Below is a small trained network, with its code and all its weights. Each question gives an input and a target symbol and asks what happens when units are switched off, that is, made to give their printed mean instead of their output.

import numpy as np


def w(rows, s, z=0):
    codes = np.array(rows[::2]) - 128.0
    scale = np.full(codes.shape[1], s)
    scale[-1] = z or s
    return codes * scale


def norm(h):
    return h / np.sqrt((h * h).mean(-1, keepdims=True) + 1e-5)


def f(y):
    return np.maximum(y, 0)


def softmax(a):
    e = np.exp(a - a.max(-1, keepdims=True))
    return e / e.sum(-1, keepdims=True)


def log_softmax(a):
    a = a - a.max(-1, keepdims=True)
    return a - np.log(np.exp(a).sum(-1, keepdims=True))


def net(x, mask):
    ids = ['ΓΘΞΨετω'.index(c) for c in x.split()]
    T = len(ids)
    res = E[ids] + P[:T]
    r = norm(res)
    for j in range(3):
        rows = slice(4 * j, 4 * j + 4)
        q, k, v = (r @ M[0][rows].T for M in (Q, K, V))
        z = softmax(np.where(np.tri(T) > 0, q @ k.T / 4**0.5, -1e9)) @ v
        o = O[0][rows]
        res = res + np.where(mask[j], z, o[:, -1]) @ o[:, :-1]
    y = f(norm(res) @ A[0][:, :-1].T + A[0][:, -1])
    res = res + np.where(mask[3:7], y, B[0][:, -1]) @ B[0][:, :-1]
    return log_softmax(norm(res)[-1] @ U[:, :-1].T + U[:, -1])


Q, K, V, O, A, B = {}, {}, {}, {}, {}, {}
E = w([
[185,145,205,172],'Γ',
[63,144,219,116],'Θ',
[1,137,149,158],'Ξ',
[214,162,221,91],'Ψ',
[97,124,220,41],'ε',
[151,6,48,123],'τ',
[160,167,156,217],'ω',
],0.0042)
P = w([
[140,41,252,166],'0',
[141,70,229,160],'1',
[139,83,201,154],'2',
[134,98,188,146],'3',
[142,117,176,135],'4',
[124,127,159,129],'5',
[134,135,150,126],'6',
[129,147,142,119],'7',
[130,163,131,118],'8',
[128,167,115,109],'9',
[125,178,105,106],'10',
[126,197,97,98],'11',
[129,212,95,90],'12',
[114,228,100,78],'13',
],0.0041)
Q[0] = w([
[140,173,153,150],'H1',
[139,37,67,112],'H1',
[171,143,120,149],'H1',
[79,153,93,79],'H1',
[145,53,46,37],'H2',
[115,201,229,75],'H2',
[85,162,75,65],'H2',
[135,67,36,120],'H2',
[152,153,78,146],'H3',
[163,83,145,152],'H3',
[134,46,5,114],'H3',
[111,187,188,150],'H3',
],0.014)
K[0] = w([
[110,182,135,98],'H1',
[129,38,125,207],'H1',
[87,136,142,148],'H1',
[166,120,39,131],'H1',
[116,13,38,154],'H2',
[148,199,109,10],'H2',
[112,159,6,122],'H2',
[113,54,115,205],'H2',
[98,101,150,105],'H3',
[107,95,122,188],'H3',
[137,49,232,138],'H3',
[137,177,71,100],'H3',
],0.013)
V[0] = w([
[129,98,144,89],'H1',
[84,99,141,85],'H1',
[190,98,97,109],'H1',
[194,170,110,183],'H1',
[86,140,137,159],'H2',
[62,85,128,63],'H2',
[206,95,111,60],'H2',
[74,83,128,56],'H2',
[155,99,77,194],'H3',
[191,193,200,119],'H3',
[130,198,127,245],'H3',
[201,140,139,157],'H3',
],0.012)
O[0] = w([
[145,185,101,94,164],'H1',
[146,165,140,74,165],'H1',
[61,142,111,171,65],'H1',
[114,85,97,196,77],'H1',
[128,179,127,153,123],'H2',
[193,156,38,104,144],'H2',
[129,29,136,80,139],'H2',
[195,129,47,88,149],'H2',
[143,119,61,217,67],'H3',
[254,135,161,66,254],'H3',
[224,149,186,246,182],'H3',
[216,122,76,133,162],'H3',
],0.0099,0.0092)
A[0] = w([
[65,239,51,143,253],'N1',
[146,8,77,58,163],'N2',
[161,189,224,88,151],'N3',
[118,132,204,219,152],'N4',
],0.012,0.0014)
B[0] = w([
[25,25,58,145,138],'N1',
[49,95,38,182,167],'N2',
[37,125,123,216,250],'N3',
[183,127,1,118,147],'N4',
],0.0095,0.014)
U = w([
[180,112,107,194,10],'Γ',
[125,243,175,58,129],'Θ',
[38,178,83,207,8],'Ξ',
[101,29,225,119,95],'Ψ',
[149,175,124,17,253],'ε',
[101,1,69,127,175],'τ',
[219,131,79,212,151],'ω',
],0.0064,0.0028)

Each question gives the input, a string of symbols that net reads in full, and the target symbol t.
The units are the heads (4 rows each of Q, K, V and O) and the neurons (one row each of A and B). Each row of codes is followed by its name. A weight is (code - 128) times the scale printed after its matrix; where a second scale follows, it is the last column's (O, A, B and U).
mask holds one flag per unit, heads first, then neurons. A switched-off unit (its flag False) gives its mean, the last column of its rows in O or B, instead of its output. The means were averaged over made-up inputs and are rounded, as every weight is.
A unit's drop is (log p(t) with every unit on - log p(t) with that unit switched off) / (log p(t) with every unit on - log p(t) with every unit switched off).
The circuit of an input: a set's keep is (log p(t) with only the set's units on - log p(t) with every unit switched off) / (log p(t) with every unit on - log p(t) with every unit switched off). Starting from all 7 units, units are removed one at a time, each time the one whose removal leaves the highest keep (on an exact tie, the one counted first), for as long as the keep stays at least 0.8.
circuit, biggest first: the units of the circuit, biggest drop first
top k neurons: the k neurons with the biggest drops, biggest first
which heads matter: for each layer, one digit per head in row order, 1 if its drop is at least 0.15 and else 0, layers parted by /
drop of u: that unit's drop, to one decimal
input ε Θ ω Θ Γ Θ Ψ ε Γ Ξ, target Ξ: which heads matter -> 101
input Θ Θ Θ, target Θ: which heads matter -> 011
input Ψ Γ ω Ψ Θ Γ ε Θ τ Ξ, target τ: which heads matter -> 001
input Γ Θ Γ ω Θ Θ ω ε Ψ τ Θ Ξ τ Ξ, target τ: top 2 neurons -> [N1; N3]
input Θ Ξ Θ Γ Ψ Ψ Ψ ω Ψ Ψ τ Θ ε τ, target τ: which heads matter -> 010
input Θ Θ ω Ψ Θ ω ω Ψ Ψ Θ Ψ ω Ψ ε, target ω: which heads matter -> 101
input ε Θ Θ Ψ Ψ τ Ξ Ξ Γ, target Ψ: top neuron -> [N2]
input Γ Ψ Θ Γ ε ω ε Ξ Θ τ Γ, target τ: circuit, biggest first -> [H3; N1]
input ω Ξ Ξ Ψ Ξ, target Ψ: which heads matter -> 010
input Ψ Ξ Ψ ε ω ε Θ ω τ Θ ω Ξ τ Ψ, target τ: which heads matter -> 101
input Ψ τ Ψ, target τ: which heads matter -> 001
input ε Ξ Θ, target Θ: which heads matter -> 111
input Θ Ψ Ψ Θ ε Θ Ψ Ψ Ψ Γ Ξ, target Ψ: which heads matter -> 011
input τ Ξ Θ Θ, target Ξ: which heads matter -> 011
input Ψ Θ Θ Θ Θ τ Θ, target τ: circuit, biggest first -> [H3]
input ω Γ Ξ Θ ε Θ Ψ Ψ τ τ, target τ: circuit, biggest first -> [H2; N2]
input Ξ ω ω Ψ ε Ψ Γ Θ Ψ τ ε, target τ: top 2 neurons -> [N2; N1]
input Θ τ Ψ ε, target τ: drop of H3 -> 1.1
input τ Θ Θ Θ Θ Ψ, target Ψ: drop of H2 -> 1.0
input τ ω Θ ω Ψ Θ Γ Ψ τ Θ ω ω Θ ε, target ω: drop of N2 -> -0.1
input Ψ ε Θ, target ε: drop of H1 -> 0.1
input Γ Ψ ε Γ Ψ Γ, target Ψ: top neuron -> [N4]
